Below is a small trained network, with its code and all its weights. Each question gives an input and a class and asks what happens when units are switched off, that is, made to give their printed mean instead of their output.

import numpy as np


def w(rows, s, z=0):
    codes = np.array(rows[::2]) - 128.0
    scale = np.full(codes.shape[1], s)
    scale[-1] = z or s
    return codes * scale


def f(y):
    return np.maximum(y, 0)


def log_softmax(a):
    a = a - a.max(-1, keepdims=True)
    return a - np.log(np.exp(a).sum(-1, keepdims=True))


def net(x, mask):
    res = np.array(x, float).reshape(1, 5) / 4 @ E
    y = f(res @ A[0][:, :-1].T + A[0][:, -1])
    res = res + np.where(mask, y, B[0][:, -1]) @ B[0][:, :-1]
    return log_softmax(res[-1] @ U[:, :-1].T + U[:, -1])


A, B = {}, {}
E = w([
[46,81,61],'x0',
[211,24,18],'x1',
[204,231,127],'x2',
[80,254,71],'x3',
[231,177,99],'x4',
],0.007)
A[0] = w([
[126,98,59,90],'neuron 1',
[115,55,64,115],'neuron 2',
[108,187,141,106],'neuron 3',
[224,121,158,112],'neuron 4',
[27,176,130,216],'neuron 5',
[120,113,113,82],'neuron 6',
[52,136,74,94],'neuron 7',
[64,119,184,66],'neuron 8',
[188,137,201,194],'neuron 9',
[133,184,51,214],'neuron 10',
[152,53,66,122],'neuron 11',
[160,151,141,203],'neuron 12',
[159,76,106,97],'neuron 13',
[142,112,163,51],'neuron 14',
[61,155,140,159],'neuron 15',
[115,129,239,165],'neuron 16',
[151,64,83,96],'neuron 17',
[196,130,169,3],'neuron 18',
[144,124,151,78],'neuron 19',
[74,114,179,65],'neuron 20',
[190,147,140,61],'neuron 21',
[185,60,99,101],'neuron 22',
[116,63,59,107],'neuron 23',
[133,84,5,138],'neuron 24',
[149,72,113,229],'neuron 25',
[139,41,81,122],'neuron 26',
[148,181,106,167],'neuron 27',
[121,196,100,168],'neuron 28',
[88,86,175,154],'neuron 29',
[160,51,56,101],'neuron 30',
],0.013,0.0055)
B[0] = w([
[103,138,109,185],'neuron 1',
[67,67,42,224],'neuron 2',
[124,129,154,180],'neuron 3',
[237,161,60,222],'neuron 4',
[65,128,254,245],'neuron 5',
[128,111,123,138],'neuron 6',
[95,138,157,185],'neuron 7',
[144,56,189,183],'neuron 8',
[241,102,103,229],'neuron 9',
[113,227,125,242],'neuron 10',
[117,106,41,237],'neuron 11',
[167,161,145,200],'neuron 12',
[125,120,101,191],'neuron 13',
[106,160,143,140],'neuron 14',
[67,104,243,196],'neuron 15',
[177,46,123,223],'neuron 16',
[137,123,97,208],'neuron 17',
[194,150,114,166],'neuron 18',
[130,144,125,138],'neuron 19',
[152,66,159,175],'neuron 20',
[168,155,104,177],'neuron 21',
[155,134,84,225],'neuron 22',
[39,72,17,217],'neuron 23',
[47,154,33,254],'neuron 24',
[156,63,87,238],'neuron 25',
[104,107,97,235],'neuron 26',
[119,223,102,203],'neuron 27',
[118,160,144,209],'neuron 28',
[153,35,138,204],'neuron 29',
[114,140,72,240],'neuron 30',
],0.0075,0.0085)
U = w([
[215,186,126,105],'0',
[118,183,208,253],'1',
[178,101,153,220],'2',
[72,205,200,97],'3',
[76,122,62,91],'4',
[99,84,219,25],'5',
[90,249,144,136],'6',
],0.011,0.0057)

Each question gives the input, the list of numbers given to net, and the class t.
The units are the neurons (one row each of A and B). Each row of codes is followed by its name. A weight is (code - 128) times the scale printed after its matrix; where a second scale follows, it is the last column's (A, B and U).
mask holds one flag per neuron, in row order. A switched-off neuron (its flag False) gives its mean, the last column of its row in B, instead of its output. The means were averaged over made-up inputs and are rounded, as every weight is.
A unit's drop is (log p(t) with every unit on - log p(t) with that unit switched off) / (log p(t) with every unit on - log p(t) with every unit switched off).
The circuit of an input: a set's keep is (log p(t) with only the set's units on - log p(t) with every unit switched off) / (log p(t) with every unit on - log p(t) with every unit switched off). Starting from the 12 units with the biggest drops (on a tie, the unit counted first), units are removed one at a time, each time the one whose removal leaves the highest keep (on an exact tie, the one counted first), for as long as the keep stays at least 0.8.
circuit, biggest first: the units of the circuit, biggest drop first
k most important neurons: the k neurons with the biggest drops, biggest first
drop when u is switched off: that unit's drop, to one decimal
input [5,-8,7,-1,6], class 3: circuit, biggest first : (neuron 5; neuron 4; neuron 11)
input [3,-6,5,6,4], class 3: circuit, biggest first : (neuron 5; neuron 15)
input [-7,-7,4,-2,-2], class 0: circuit, biggest first : (neuron 9)
input [-5,-3,-3,7,6], class 1: circuit, biggest first : (neuron 24; neuron 5)
input [-3,7,6,5,1], class 6: circuit, biggest first : (neuron 10; neuron 27)
input [-4,-3,2,8,-4], class 1: 2 most important neurons : (neuron 24; neuron 23)
input [4,1,-1,2,-8], class 5: 2 most important neurons : (neuron 5; neuron 15)
input [7,-8,8,-1,8], class 3: 2 most important neurons : (neuron 5; neuron 24)
input [3,3,1,6,-4], class 6: drop when neuron 10 is switched off : 0.1
input [-5,0,-8,6,4], class 1: drop when neuron 15 is switched off : 0.0
input [2,-7,-2,8,-5], class 5: drop when neuron 8 is switched off : 0.2
